Below is a small trained network, with its code and all its weights. Each question gives an input and a target symbol and asks what happens when units are switched off, that is, made to give their printed mean instead of their output.

import numpy as np


def w(rows, s, z=0):
    codes = np.array(rows[::2]) - 128.0
    scale = np.full(codes.shape[1], s)
    scale[-1] = z or s
    return codes * scale


def f(y):
    return np.maximum(y, 0)


def softmax(a):
    e = np.exp(a - a.max(-1, keepdims=True))
    return e / e.sum(-1, keepdims=True)


def log_softmax(a):
    a = a - a.max(-1, keepdims=True)
    return a - np.log(np.exp(a).sum(-1, keepdims=True))


def net(x, mask):
    ids = ['Ξαβγδεζηλπφψ'.index(c) for c in x.split()]
    T = len(ids)
    res = E[ids] + P[:T]
    u = 0
    for l in range(2):
        r = res
        for j in range(2):
            rows = slice(2 * j, 2 * j + 2)
            q, k, v = (r @ M[l][rows].T for M in (Q, K, V))
            z = softmax(np.where(np.tri(T) > 0, q @ k.T / 2**0.5, -1e9)) @ v
            o = O[l][rows]
            res = res + np.where(mask[u + j], z, o[:, -1]) @ o[:, :-1]
        u += 2
        y = f(res @ A[l][:, :-1].T + A[l][:, -1])
        res = res + np.where(mask[u : u + 4], y, B[l][:, -1]) @ B[l][:, :-1]
        u += 4
    return log_softmax(res[-1] @ U[:, :-1].T + U[:, -1])


Q, K, V, O, A, B = {}, {}, {}, {}, {}, {}
E = w([
[166,83,157,112,151,71,137,74],'Ξ',
[179,97,59,58,93,137,158,78],'α',
[194,114,165,29,57,45,123,59],'β',
[169,28,89,206,136,72,104,27],'γ',
[166,84,41,94,197,81,110,47],'δ',
[205,81,25,127,27,58,234,91],'ε',
[114,213,94,171,141,68,58,203],'ζ',
[53,244,45,158,196,172,226,102],'η',
[223,210,70,196,54,68,76,231],'λ',
[35,63,120,47,228,241,38,198],'π',
[51,171,205,253,189,17,144,109],'φ',
[73,207,218,103,26,218,158,75],'ψ',
],0.0064)
P = w([
[251,175,127,12,177,40,138,3],'0',
[243,174,104,75,139,67,128,12],'1',
[216,203,106,113,134,101,151,35],'2',
[181,180,111,144,105,118,153,69],'3',
[143,179,104,173,73,135,159,95],'4',
[103,166,102,193,52,155,165,123],'5',
[55,174,109,239,37,187,172,155],'6',
[38,147,118,242,7,190,175,199],'7',
[12,118,133,231,3,199,193,220],'8',
],0.0039)
Q[0] = w([
[35,68,231,54,241,237,18,218],'0.h1',
[93,156,241,196,186,132,22,199],'0.h1',
[1,232,211,233,196,232,18,212],'0.h2',
[237,27,88,176,85,18,229,83],'0.h2',
],0.0049)
K[0] = w([
[235,33,46,24,87,118,98,41],'0.h1',
[204,44,178,104,68,40,161,33],'0.h1',
[15,177,231,89,227,223,16,159],'0.h2',
[226,214,74,220,21,2,224,93],'0.h2',
],0.0052)
V[0] = w([
[253,8,171,8,34,63,72,99],'0.h1',
[15,50,242,243,118,16,204,20],'0.h1',
[220,218,52,234,6,54,249,142],'0.h2',
[10,96,228,230,222,145,16,164],'0.h2',
],0.0047)
O[0] = w([
[201,14,154,176,22,157,2,83,159],'0.h1',
[166,95,242,227,233,72,237,122,131],'0.h1',
[46,165,108,235,34,68,224,38,232],'0.h2',
[227,109,147,154,182,192,127,229,1],'0.h2',
],0.005,0.0072)
A[0] = w([
[109,231,224,241,47,118,239,41,254],'0.n1',
[80,192,49,176,50,59,253,63,168],'0.n2',
[56,82,239,117,25,233,134,69,159],'0.n3',
[147,8,26,21,222,247,14,167,242],'0.n4',
],0.0044,0.0036)
B[0] = w([
[106,160,231,188,62,95,222,116,251],'0.n1',
[39,156,101,162,67,83,201,68,246],'0.n2',
[185,88,253,60,12,230,158,108,167],'0.n3',
[18,36,58,124,218,218,129,229,141],'0.n4',
],0.0044,0.016)
Q[1] = w([
[119,48,36,34,152,185,103,193],'1.h1',
[212,39,29,20,236,220,3,252],'1.h1',
[1,150,181,204,40,57,232,33],'1.h2',
[127,115,131,195,169,56,45,90],'1.h2',
],0.0049)
K[1] = w([
[175,210,80,146,192,37,98,45],'1.h1',
[205,191,129,69,152,51,70,10],'1.h1',
[46,137,164,214,70,169,104,239],'1.h2',
[211,188,231,167,2,14,194,39],'1.h2',
],0.0045)
V[1] = w([
[126,186,141,40,24,216,156,91],'1.h1',
[184,168,239,60,81,226,120,124],'1.h1',
[34,12,133,17,158,203,236,21],'1.h2',
[201,1,80,27,167,241,11,116],'1.h2',
],0.0044)
O[1] = w([
[229,202,27,165,89,206,119,62,197],'1.h1',
[246,224,49,141,148,150,253,183,139],'1.h1',
[180,9,146,2,223,235,239,15,185],'1.h2',
[201,119,132,42,91,168,154,226,4],'1.h2',
],0.0044,0.015)
A[1] = w([
[213,252,53,123,149,114,217,114,129],'1.n1',
[27,204,128,144,123,40,17,145,231],'1.n2',
[204,122,44,239,98,19,96,61,22],'1.n3',
[149,226,246,90,144,85,137,104,252],'1.n4',
],0.0045,0.0033)
B[1] = w([
[184,241,39,116,227,218,253,235,205],'1.n1',
[42,241,74,44,167,141,31,251,181],'1.n2',
[240,162,239,201,152,230,37,186,253],'1.n3',
[155,222,211,92,243,66,71,223,202],'1.n4',
],0.0043,0.012)
U = w([
[175,137,211,50,127,23,129,138,134],'Ξ',
[90,115,18,76,70,69,211,140,40],'α',
[254,163,242,80,65,161,59,155,101],'β',
[199,56,195,173,155,59,144,153,158],'γ',
[90,86,59,112,191,190,104,98,236],'δ',
[109,28,170,189,51,151,110,22,2],'ε',
[107,181,58,117,74,51,82,198,252],'ζ',
[16,174,48,47,224,79,146,50,64],'η',
[90,202,55,144,4,153,7,172,172],'λ',
[91,111,74,103,84,161,148,169,147],'π',
[60,140,246,168,218,52,140,202,105],'φ',
[237,219,136,181,215,218,201,167,96],'ψ',
],0.0047,0.0035)

Each question gives the input, a string of symbols that net reads in full, and the target symbol t.
The units are the heads (2 rows each of Q, K, V and O) and the neurons (one row each of A and B). Each row of codes is followed by its name. A weight is (code - 128) times the scale printed after its matrix; where a second scale follows, it is the last column's (O, A, B and U).
mask holds one flag per unit, layer by layer, with each layer's heads first. A switched-off unit (its flag False) gives its mean, the last column of its rows in O or B, instead of its output. The means were averaged over made-up inputs and are rounded, as every weight is.
A unit's drop is (log p(t) with every unit on - log p(t) with that unit switched off) / (log p(t) with every unit on - log p(t) with every unit switched off).
The circuit of an input: a set's keep is (log p(t) with only the set's units on - log p(t) with every unit switched off) / (log p(t) with every unit on - log p(t) with every unit switched off). Starting from all 12 units, units are removed one at a time, each time the one whose removal leaves the highest keep (on an exact tie, the one counted first), for as long as the keep stays at least 0.8.
circuit, biggest first: the units of the circuit, biggest drop first
unit that matters most: the unit with the biggest drop
k most important neurons: the k neurons with the biggest drops, biggest first
k most important neurons of layer l: the k neurons of layer l with the biggest drops, biggest first
heads that matter: for each layer, one digit per head in row order, 1 if its drop is at least 0.15 and else 0, layers parted by /
input φ ψ ε, target ψ: unit that matters most -> 1.h1
input ψ β ε β λ ψ ζ, target ψ: heads that matter -> 00 / 10
input γ ε φ ε, target φ: heads that matter -> 10 / 11
input ε ε η ε, target η: circuit, biggest first -> 0.h1; 1.h2; 0.h2
input Ξ ε ψ ε α η, target η: circuit, biggest first -> 0.h1; 1.h2; 1.n3
input λ ζ η ζ ψ λ, target ψ: circuit, biggest first -> 1.h1; 1.n1; 0.n3
input ε ψ α, target ψ: circuit, biggest first -> 1.h1; 0.n3; 1.n1
input λ λ ψ λ λ Ξ, target λ: circuit, biggest first -> 1.h2; 0.h1; 1.n2
input ε λ ε ε, target λ: heads that matter -> 10 / 01
input ε ε β β, target ε: circuit, biggest first -> 0.h2; 0.h1; 1.h2; 1.n1
input ε α ε η α, target η: heads that matter -> 10 / 01
input α ε ψ ε δ, target ψ: 2 most important neurons of layer 0 -> 0.n3; 0.n4
input ε ψ ε ε Ξ, target ε: 2 most important neurons -> 1.n2; 0.n2
input φ ε δ ε ε ψ γ Ξ, target ψ: 2 most important neurons -> 0.n3; 1.n1
input π ε ψ ε α β φ β, target Ξ: unit that matters most -> 0.h2
input π ε λ λ γ ε λ ε, target α: 2 most important neurons of layer 0 -> 0.n4; 0.n2
input λ γ ζ, target λ: 2 most important neurons -> 1.n2; 0.n3
input Ξ β ε η φ ε ψ α λ, target ψ: 3 most important neurons of layer 0 -> 0.n3; 0.n1; 0.n4
input φ η π ε ψ δ, target η: 4 most important neurons -> 0.n4; 0.n3; 1.n3; 0.n1
input β ψ ε ε λ α, target λ: unit that matters most -> 1.h2
input ε π φ ε ψ α β, target Ξ: heads that matter -> 01 / 11
input α β ε γ η λ ζ, target λ: heads that matter -> 00 / 01
